Below are the code and all the weights of a small trained network. Each question names an input and a target symbol and asks about switching units off, where a switched-off unit gives its printed mean instead of its output.

import numpy as np


def w(rows, s, z=0):
    codes = np.array(rows[::2]) - 128.0
    scale = np.full(codes.shape[1], s)
    scale[-1] = z or s
    return codes * scale


def norm(h):
    return h / np.sqrt((h * h).mean(-1, keepdims=True) + 1e-5)


def f(y):
    return y / 2 * (1 + np.tanh(0.7978845608 * (y + 0.044715 * y**3)))


def softmax(a):
    e = np.exp(a - a.max(-1, keepdims=True))
    return e / e.sum(-1, keepdims=True)


def log_softmax(a):
    a = a - a.max(-1, keepdims=True)
    return a - np.log(np.exp(a).sum(-1, keepdims=True))


def net(x, mask):
    ids = ['βεηλπψ'.index(c) for c in x.split()]
    T = len(ids)
    res = E[ids] + P[:T]
    u = 0
    for l in range(2):
        r = norm(res)
        for j in range(3):
            rows = slice(2 * j, 2 * j + 2)
            q, k, v = (r @ M[l][rows].T for M in (Q, K, V))
            z = softmax(np.where(np.tri(T) > 0, q @ k.T / 2**0.5, -1e9)) @ v
            o = O[l][rows]
            res = res + np.where(mask[u + j], z, o[:, -1]) @ o[:, :-1]
        u += 3
        y = f(norm(res) @ A[l][:, :-1].T + A[l][:, -1])
        res = res + np.where(mask[u : u + 4], y, B[l][:, -1]) @ B[l][:, :-1]
        u += 4
    return log_softmax(norm(res)[-1] @ U[:, :-1].T + U[:, -1])


Q, K, V, O, A, B = {}, {}, {}, {}, {}, {}
E = w([
[83,56,203,164],'β',
[201,88,138,226],'ε',
[153,91,62,183],'η',
[146,131,245,175],'λ',
[47,90,101,195],'π',
[91,253,127,133],'ψ',
],0.02)
P = w([
[182,16,148,112],'0',
[171,44,139,105],'1',
[148,57,123,126],'2',
[138,70,117,143],'3',
[132,84,110,158],'4',
[134,96,106,179],'5',
[130,111,100,184],'6',
[135,129,97,197],'7',
[142,146,88,201],'8',
[154,172,72,194],'9',
[131,163,71,254],'10',
],0.009)
Q[0] = w([
[94,208,164,25],'0.h0',
[160,66,200,105],'0.h0',
[176,127,107,207],'0.h1',
[222,19,71,115],'0.h1',
[224,96,99,10],'0.h2',
[91,56,179,247],'0.h2',
],0.015)
K[0] = w([
[138,77,110,7],'0.h0',
[141,44,183,216],'0.h0',
[91,160,140,204],'0.h1',
[126,122,147,202],'0.h1',
[74,3,155,33],'0.h2',
[91,252,96,140],'0.h2',
],0.02)
V[0] = w([
[127,97,94,135],'0.h0',
[119,38,115,68],'0.h0',
[128,252,98,148],'0.h1',
[135,76,133,121],'0.h1',
[52,68,163,82],'0.h2',
[114,121,65,85],'0.h2',
],0.024)
O[0] = w([
[150,99,111,183,104],'0.h0',
[130,144,130,252,10],'0.h0',
[88,245,63,176,86],'0.h1',
[154,72,161,111,139],'0.h1',
[96,236,75,87,45],'0.h2',
[155,144,149,238,42],'0.h2',
],0.015,0.011)
A[0] = w([
[175,171,217,137,110],'0.n0',
[18,158,242,178,95],'0.n1',
[169,184,254,106,1],'0.n2',
[58,85,99,151,67],'0.n3',
],0.022,0.0016)
B[0] = w([
[113,212,156,164,190],'0.n0',
[83,186,167,104,253],'0.n1',
[163,130,124,254,232],'0.n2',
[155,106,145,141,182],'0.n3',
],0.028,0.0038)
Q[1] = w([
[155,161,161,147],'1.h0',
[69,111,96,105],'1.h0',
[254,131,42,132],'1.h1',
[114,84,151,93],'1.h1',
[205,106,57,81],'1.h2',
[38,96,103,140],'1.h2',
],0.031)
K[1] = w([
[96,108,124,163],'1.h0',
[167,156,122,131],'1.h0',
[3,180,130,148],'1.h1',
[137,138,85,109],'1.h1',
[73,92,187,102],'1.h2',
[153,181,144,119],'1.h2',
],0.041)
V[1] = w([
[78,99,40,107],'1.h0',
[202,192,99,116],'1.h0',
[173,186,69,108],'1.h1',
[214,128,130,128],'1.h1',
[143,58,85,121],'1.h2',
[5,128,175,143],'1.h2',
],0.033)
O[1] = w([
[83,144,94,233,105],'1.h0',
[210,52,71,97,59],'1.h0',
[220,102,105,144,7],'1.h1',
[118,94,43,159,179],'1.h1',
[153,183,120,144,184],'1.h2',
[5,149,212,128,128],'1.h2',
],0.021)
A[1] = w([
[102,35,75,158,128],'1.n0',
[140,122,232,169,101],'1.n1',
[130,109,145,253,150],'1.n2',
[217,110,91,98,2],'1.n3',
],0.027,0.0068)
B[1] = w([
[47,78,9,179,165],'1.n0',
[189,72,29,205,252],'1.n1',
[252,194,224,53,173],'1.n2',
[88,190,232,17,146],'1.n3',
],0.017,0.013)
U = w([
[79,32,218,200,2],'β',
[111,26,41,154,98],'ε',
[206,140,112,177,223],'η',
[118,109,164,2,134],'λ',
[112,239,174,232,85],'π',
[132,212,36,92,193],'ψ',
],0.01,0.0034)

Each question gives the input, a string of symbols that net reads in full, and the target symbol t.
The units are the heads (2 rows each of Q, K, V and O) and the neurons (one row each of A and B). Each row of codes is followed by its name. A weight is (code - 128) times the scale printed after its matrix; where a second scale follows, it is the last column's (O, A, B and U).
mask holds one flag per unit, layer by layer, with each layer's heads first. A switched-off unit (its flag False) gives its mean, the last column of its rows in O or B, instead of its output. The means were averaged over made-up inputs and are rounded, as every weight is.
A unit's drop is (log p(t) with every unit on - log p(t) with that unit switched off) / (log p(t) with every unit on - log p(t) with every unit switched off).
The circuit of an input: a set's keep is (log p(t) with only the set's units on - log p(t) with every unit switched off) / (log p(t) with every unit on - log p(t) with every unit switched off). Starting from the 12 units with the biggest drops (on a tie, the unit counted first), units are removed one at a time, each time the one whose removal leaves the highest keep (on an exact tie, the one counted first), for as long as the keep stays at least 0.8.
units of the circuit, in order: the units of the circuit, biggest drop first
unit that matters most: the unit with the biggest drop
k most important neurons: the k neurons with the biggest drops, biggest first
k most important neurons of layer l: the k neurons of layer l with the biggest drops, biggest first
heads that matter: for each layer, one digit per head in row order, 1 if its drop is at least 0.15 and else 0, layers parted by /
input π η β π π, target π: heads that matter => 111 / 001
input π λ λ λ, target λ: heads that matter => 001 / 000
input ε ε ε, target ε: units of the circuit, in order => 0.h1; 1.h1; 1.h2
input λ λ η η β η ε η, target ε: units of the circuit, in order => 0.h1; 0.n1
input ψ ψ ψ ψ λ λ ε λ ε, target λ: unit that matters most => 1.n3
input ψ β λ π, target ε: 3 most important neurons => 0.n1; 1.n0; 0.n0
input β λ π η π, target η: units of the circuit, in order => 1.h2; 0.h0; 1.n2
input β β β ε η π, target β: units of the circuit, in order => 0.h0; 0.h1
input β π η, target π: 2 most important neurons => 0.n1; 0.n2
input λ η β, target η: heads that matter => 111 / 001
input β ε π π η η, target η: heads that matter => 001 / 001
input ψ β η λ λ π η λ ψ, target λ: heads that matter => 100 / 101
input ψ λ λ η π λ λ λ β ψ, target λ: units of the circuit, in order => 1.h0; 0.n0
input β ψ η ψ λ λ β η, target β: units of the circuit, in order => 0.h2
input η λ λ β, target λ: heads that matter => 001 / 000
input η λ π ε λ π π ε η λ, target η: 3 most important neurons => 0.n2; 0.n3; 0.n1
input η π η β, target η: 2 most important neurons => 1.n1; 1.n2
input ε λ λ π ε λ λ λ β, target λ: heads that matter => 010 / 100
input λ η λ λ λ β β λ, target β: 2 most important neurons => 0.n2; 0.n1
input β π β, target π: unit that matters most => 0.h0
input λ η ε λ, target ε: 2 most important neurons of layer 0 => 0.n2; 0.n1
input β λ λ β λ π π β, target π: 2 most important neurons of layer 0 => 0.n1; 0.n2
input η ε λ, target ε: heads that matter => 111 / 011
input ε η ε η β λ β π λ π, target λ: 2 most important neurons => 0.n2; 1.n1
input λ λ λ ε, target λ: 2 most important neurons => 0.n2; 1.n1
input λ π π, target π: 3 most important neurons => 0.n3; 0.n1; 0.n2
input π η β ε λ η π, target η: heads that matter => 101 / 101
input π η π λ β β λ π λ π, target λ: unit that matters most => 0.h1
input π β η, target β: heads that matter => 100 / 110
